Each row has a name. Each piece below is followed by the name of the row it came from, unless a question asks for something else. Each question is about the rows just above it. Places in a row count from 1.

[127 169 184 127 112 122  94 161] = Fidap
[126 169 184 135 112 150 127 144] = febim
[127 154 184 135 112 122  94 161] = pume
[127 169  94 136 122 161 184 112] = Fudat
Which row holds these entries in another order? [127 184 122 112 127 169 161  94]  Fidap
q: [126 169 184 135 112 150 127 144]  febim
Is [127 112] printed in one of the named rows, side by side and in this order?  yes
Among the named rows, does one hold [144 127 150 112 135] next to each other, in this order?  no
q: [127 169  94 136 122 161 184 112]  Fudat
q: [127 154 184 135 112 122  94 161]  pume

[ 85 181 175 107 127 172  72 150 173 177 182  65 109  83  67 152  52 126
  93 189 105 174]  nesan
[178  64  98 122  91  53 104  78 130 123  85  65 187 197 114 168 184 139
 117  78  79 189]  zole
[ 64 184 104  53  65  91 117  98  85 178 123 122  79 187  78 167  78 139
 197 130 189 114]  Keka
Does one of the named rows hold [127 107] side by side, in this order?  no
Is [ 85  65 187] printed in one of the named rows, side by side and in this order?  yes
Where in the named rows is [172]?  nesan, 6
Row and place of [182] in the named rows:  nesan, 11
[189 178  64  98 122  91  53 104  78 130 123  85  65 187 197 114 168 184
 139 117  78  79] is which row reordered?  zole
Is [122  91] printed in one of the named rows, side by side and in this order?  yes

[101 171 115  75 143 137 134 121 122 121 120 106 110] -> zigeg
[101 171 115  75 143 137 134 100 122 121 127 106 110] -> Ruzab
[119 172 130 163  90 150 138 117 148 101 130 133  88] -> lofam
Where in the named rows is [117]?  lofam, 8
The one value in Ruzab and lofam:  [101]
Is [100 122 121] printed in one of the named rows, side by side and in this order?  yes

[ 87 138 133 145 134 124 106] = Kemo
[ 87 119 132 112  94 144 119] = lamef
[165 115 109  87 117  86 129] = lemel
Row and place of [133] in the named rows:  Kemo, 3
Shared by lemel and lamef:  [87]
Where in the named rows is [145]?  Kemo, 4
Which value is in both Kemo and lamef?  [87]

[116 127 126 126  95 116 130 115 116 101 138 143 128 150 117 154 181 110
 112 112 131 152  98 132  99]  gikin
[134 150 142 136 140 137 142 155 137 118 133 109 158 138 119 122 139  99
 119 128 124 150  76 122 131]  sogag
[130 150 141 138 125 122 114 123 134 127 107 107 128 133 128 120 125 133
 116 137 132 142 135 130 138]  digu
[130 130 116 128 133 125 107 138 125 127 141 120 123 107 135 150 138 137
 113 142 128 133 132 122 134]  taneg
[150 128 155 135 134 112 135 135 112 149 126 147 135 152 138 132 110 122
 126 130 120 125 152 129 111]  Sot
[142 166 146 127 136 116 135 100 116 108 146  95 143 116 121 122 125 116
 132 132 124 131 102 130 130]  puver
[128 128 128 128 128 128 128 128 128 128 128 128 128 128 128 128 128 128
 128 128 128 128 128 123 128]  vopav
[142 126 137 127 138 121 132 140 121 131 123 139 130 139 122 127 122 129
 126 131 130 128 134 125 123]  gorin
[112 149 131 122 137 149 137 120 149 151 139 128 136 132  90 148 134 129
 129 133 118 118 139 120 113]  bika
[138 150 134 138 141 135 122 116 125 125 137 107 113 133 142 107 127 123
 133 130 128 120 128 130 132] is which row reordered?  taneg
Among the named rows, does one hold [116 125 122 121 116] next to each other, in this order?  no

[156 191 151 122 106] : pesof
[151 156 154  73 191] : varem
[132 123 151 135 130] : Digo
[122 128 150 125 117] : luras
[139 118 130 126 138] : Keden
[ 90 165 133 137 135] : Pabez
[156 191 151 154  74] : Zif
[ 90 165 133 111 135] : fetik
[134 133 141 136 134] : munin
[154 111 123 128 125] : Sus
[117 114  55 173 182] : kozo
Which value is in both pesof and Digo?  [151]
Put [ 74 156 151 191 154] back in order: which row is it?  Zif
Row and place of [126] in the named rows:  Keden, 4
Which value is in both luras and pesof?  [122]
Does one of the named rows hold [154 111] side by side, in this order?  yes
Does one of the named rows hold [165 133 137] side by side, in this order?  yes

[ 94 137 190 100] : Kene
[127 106 120 121] : bovu
[108  81 103 126] : nusa
[127  95 102 127] : Nisip
[95] is at row and place  Nisip, 2
q: [127  95 102 127]  Nisip
Row and place of [100] in the named rows:  Kene, 4
Which row holds [108  81 103 126]?  nusa
[121] is at row and place  bovu, 4
[106] is at row and place  bovu, 2
Does one of the named rows hold [ 95 127] side by side, in this order?  no

[146  64 197 100 165 146 166 158] -> did
[164 107 162  64 197  88 146 158] -> tigi
[ 64  81 124 147 165 197 146 158] -> Pab
[ 69  93  88 173 165 197 146 158] -> Papad
[ 64  88 100 166 165 197 146 158] -> nokid
[ 64  88 107 162 165 197 146 158] -> gosib
[ 64  89  95 168 165 146 146 158] -> Bap
[ 64 147 100 166 165 197 146 158] -> deg
[89] is at row and place  Bap, 2
Which row holds these entries in another order? [162 158  64 146 197 107 165  88]  gosib
Where do [164 107 162  64 197  88 146 158] appear?  tigi
q: [ 69  93  88 173 165 197 146 158]  Papad
Does one of the named rows hold [146 158] side by side, in this order?  yes
Is [166 100] printed in one of the named rows, side by side and in this order?  no
Put [146 158  64 147 100 166 165 197] back in order: which row is it?  deg

[153  97 105 150 112 150 178 149 145 139 111 155 127 129 124 111  91 152
 109 120 133  98 147 118 130 125 154 105 154 132 121 135 144 101 129 140
 109 147  72 133 134 139 127  89 153 128 137 152 151 128 127 109 145 114
  74] : biso
[148 131 188 107 165  86 100 161 114 111 115 137 131  84 108 172 128 120
 172 122 131 144 101 159 151  99 123  99 137 164 179 147 134 104  98 121
 142 127 118 110 136 108 140 129 108 142 124 138 126 132 136 135  98 111
 124] : mubes
[153  97 105 150 112 150 178 149 145  86 111 155 127 129 124 111  91 152
 131 120 133  98 147 118 130 125 154 105 154 132 121 135 144 101 140 140
 109 147  72 133 134 139 127  89 153 128 137 126 151 128 127 109 145 114
  74] : bod
Among the named rows, does one hold [132 121] next to each other, in this order?  yes
q: [153  97 105 150 112 150 178 149 145 139 111 155 127 129 124 111  91 152
 109 120 133  98 147 118 130 125 154 105 154 132 121 135 144 101 129 140
 109 147  72 133 134 139 127  89 153 128 137 152 151 128 127 109 145 114
  74]  biso
Which row holds these entries in another order? [ 84  86  98  98  99  99 100 101 104 107 108 108 108 110 111 111 114 115
 118 120 121 122 123 124 124 126 127 128 129 131 131 131 132 134 135 136
 136 137 137 138 140 142 142 144 147 148 151 159 161 164 165 172 172 179
 188]  mubes
The row with [148 131 188 107 165  86 100 161 114 111 115 137 131  84 108 172 128 120
 172 122 131 144 101 159 151  99 123  99 137 164 179 147 134 104  98 121
 142 127 118 110 136 108 140 129 108 142 124 138 126 132 136 135  98 111
 124] is  mubes
Is [ 89 153 128 137 126] printed in one of the named rows, side by side and in this order?  yes

[100  89  95 110 137 160 175 174 160 139 122 118 128 140 138 127  95  86
  77  88 112 141 153] : tomo
[103  98 136 170 159 135 132 136  96  78 119 161 144 131 158 151 100  67
 103 128 123 137 187] : Geku
[ 97  96 126 170 167 141 120 147 122  92  79 124 171 146 133 148 166 131
  80 166 111 125 120] : pudet
[ 94 166 177  79 133 167 138 102 101 132 150 108 149  84  88 162 139 127
 134 120  95 117  96] : fuge
[103 107 161 172 126 127 118  80 132 165 140 156 148  76  85 127 114 147
 197 149 103 102  66] : dig
[101  96  94 102 120 138 162 166 177 167 149 133 108 127 132 139 151 134
 117  95  88  79  84] : moge
[ 95  99 125 168 168 147 120 140 126  96  77 118 141 167 135 140 161 146
  92  67  92 124 127] : kon
Which row holds these entries in another order? [ 66  76  80  85 102 103 103 107 114 118 126 127 127 132 140 147 148 149
 156 161 165 172 197]  dig
Is [124 171 146] printed in one of the named rows, side by side and in this order?  yes
Which row holds these entries in another order? [ 95 108 162  84 102  96 167 166 117  94  88 101 139 134 127 151 132 149
 133 138 120 177  79]  moge
Where do [ 97  96 126 170 167 141 120 147 122  92  79 124 171 146 133 148 166 131
  80 166 111 125 120] appear?  pudet
Does one of the named rows hold [120 147 122  91] side by side, in this order?  no
Which row holds these entries in another order? [140 161 146  92  67  92 124 127  95  99 125 168 168 147 120 140 126  96
  77 118 141 167 135]  kon

[133 158 146  56] = vug
[133 172 159 173] = kedov
[ 56 196 146  56] = Mus
[181 158 146 159] = Povet
Which value is in both Mus and Povet?  [146]
Shared by kedov and Povet:  [159]

[144 117 174 115  89 145 133 171] = Teko
[144 145  89 133 173 171 115 117] = Zet
[159 145  89 133 136 171 115 117] = Mig
Among the named rows, does one hold [145  89 133 136] next to each other, in this order?  yes
Which row holds these entries in another order? [159 171 133  89 115 117 136 145]  Mig
[117 159 145  89 133 136 171 115] is which row reordered?  Mig
q: [144 117 174 115  89 145 133 171]  Teko
Put [115 117 171 173 133 145  89 144] back in order: which row is it?  Zet
[173] is at row and place  Zet, 5
Put [117 115 171 173 133  89 145 144] back in order: which row is it?  Zet

[138  63 148 191 120  94] : perul
[135 140 133 134 122 114] : Tet
[137  89 145 135 106 109] : fofad
[135  99 137 172 134 107] : Dak
[134  99 107 137 134 172] : Duvi
[ 63 138  94 148 190 120] : Nonum
[107 135  99 137 172 134] is which row reordered?  Dak
[ 63  94 120 138 148 191] is which row reordered?  perul
Is [138  64] printed in one of the named rows, side by side and in this order?  no
Where in the named rows is [89]?  fofad, 2

[135 132 121 137 133 111 131] : Rigi
[130 135 145 126 126 139 132] : kerov
[136 122 125 138 131 113 135] : gab
[121  97  68 158 124 112 104] : dedi
[122] is at row and place  gab, 2
Is [121 137 133] printed in one of the named rows, side by side and in this order?  yes
Is [122 136] printed in one of the named rows, side by side and in this order?  no
Where in the named rows is [68]?  dedi, 3
Row and place of [111] in the named rows:  Rigi, 6
The one value in dedi and Rigi:  [121]

[170 127 102 111 127 123  98  97 110 115 116 105 136  92 136 121  96 146
 101  89 156]  fivok
[ 82 113 147 115 159  94 148 143 156 154 147 101 164 133 164 134 104 107
 129 120 115]  gunun
[144 120  99 102 124 106  95  94 106 111 115  87 131  86 131 118  79 136
  95  78 147]  gaver
[120 101 148  94 159 115 147  82 107 113 115 147 156 164 129 132 164 104
 134 143 154]  regaf
[132 143 145 159 115 164 149 153 133 130 130 179 104 164 104 134 187 130
 158 180 115]  kamu
Put [107 134  82 101 154 104  94 164 133 120 159 143 115 113 147 164 148 129
 156 147 115] back in order: which row is it?  gunun
Among the named rows, does one hold [164 104 135 187 130] next to each other, in this order?  no

[110 112 104  93  82  80] = tif
[ 92 172 188 173 154 145] = garom
[92 93 83 91 91 84] = kule
[107  94 155  93 145 117] = lenaf
[160 170 187 175 157  93] = gige
[113 106  95  83  78  80] = felit
Row and place of [173] in the named rows:  garom, 4
Which value is in both kule and gige?  [93]
Among the named rows, does one hold [83 78] next to each other, in this order?  yes
The one value in kule and lenaf:  [93]

[ 92  89  91  92 104 107 117 134 133 152 163 172 173 179 178 171 166 152
 147 134 127 108 107  94 129  79  75  89  91  96  98 110 111 116 126 148
 151 160 171 170 170 116 165 160 157 135 129 124 120 123 119 111]  dilo
[ 92  89  91  92 104 107 117 134 133 152 163 172 173 179 178 171 166 152
 147 134 130 108 107  94  83  79  75  89  91  96  98 110 111 116 126 148
 151 160 171 170 170 169 165 160 157 135 129 124 120 123 119 111]  bor
[ 92 152 171 129 104 116 147  98 135 127 129 133 108 116 117 170  89 173
 111 166 160 170 134 152 126  89 123  96  91 160 157 163  79 107  94 148
 111 173 110  91 151 171 129  75 134 165 124 178 120 119 179 107]  dulev
Which row holds these entries in another order? [ 94 129  91 171 157 107 104 133 179 152 134 171  79 111 148 110 160 163
 116  96 135 147 107 126  89  75 151 173 166 120 116 129 117 134 178 152
 160 170 119 123 124  92  92  91  89 165 170  98 108 172 127 111]  dilo
The row with [ 92  89  91  92 104 107 117 134 133 152 163 172 173 179 178 171 166 152
 147 134 130 108 107  94  83  79  75  89  91  96  98 110 111 116 126 148
 151 160 171 170 170 169 165 160 157 135 129 124 120 123 119 111] is  bor
Is [163  78 107  94 148] printed in one of the named rows, side by side and in this order?  no

[147  83 179  48  96 116  76 100 142 169 178 127 124  96  50 109 161  93
 182 104 125 117 129 119 137 131  87 131 147 102 136 167 197 149 170 149
  93 124  66 133 179 162 140 172] = Lag
[ 54  98 179 185 101 124 143 153 136 108  94 112 108 167 106 130  76 167
 137  53 116  98 108 123 131  68 123  96 141 105 136 136  46 144 165 143
 149  78 138  93  86 105 201 114] = piral
[127 147 149 172 161  87  96 179 117 136  66 131 133 178 125 116 142  48
 140 124  76 104 162 119 169 131 178 197 149  50  93 100 182 137 129 147
  96 109 124 170 167 102  93  83] = Vomod
q: [147  83 179  48  96 116  76 100 142 169 178 127 124  96  50 109 161  93
 182 104 125 117 129 119 137 131  87 131 147 102 136 167 197 149 170 149
  93 124  66 133 179 162 140 172]  Lag
[101] is at row and place  piral, 5
Where in the named rows is [86]?  piral, 41
Which row holds [127 147 149 172 161  87  96 179 117 136  66 131 133 178 125 116 142  48
 140 124  76 104 162 119 169 131 178 197 149  50  93 100 182 137 129 147
  96 109 124 170 167 102  93  83]?  Vomod
Which row holds these entries in another order? [ 48  50  66  76  83  87  93  93  96  96 100 102 104 109 116 117 119 124
 124 125 127 129 131 131 133 136 137 140 142 147 147 149 149 161 162 167
 169 170 172 178 178 179 182 197]  Vomod

[ 84 139 134 110 128 135 139 118 126 131 144 129 142 176  76 114 148 121
 192  98 109] : Zur
[154 120 150 149 123 140 103 124 123 114 118 121 114 136 109 144  93 163
 182  93 171] : dalir
[124 125 125  83 140  99 115 136 144 102 170 147 153 117 150 128 144 121
 115 121 140] : zab
[144 138 121 136  83 144 135 140 147  99 115 150 127 125 128 121 153 170
 125 117 125] : dage
[ 83  99 115 117 121 121 125 125 125 127 128 135 136 138 140 144 144 147
 150 153 170] is which row reordered?  dage
Where do [ 84 139 134 110 128 135 139 118 126 131 144 129 142 176  76 114 148 121
 192  98 109] appear?  Zur
Which row holds [124 125 125  83 140  99 115 136 144 102 170 147 153 117 150 128 144 121
 115 121 140]?  zab
Among the named rows, does one hold [128 121] next to each other, in this order?  yes
Row and place of [154] in the named rows:  dalir, 1

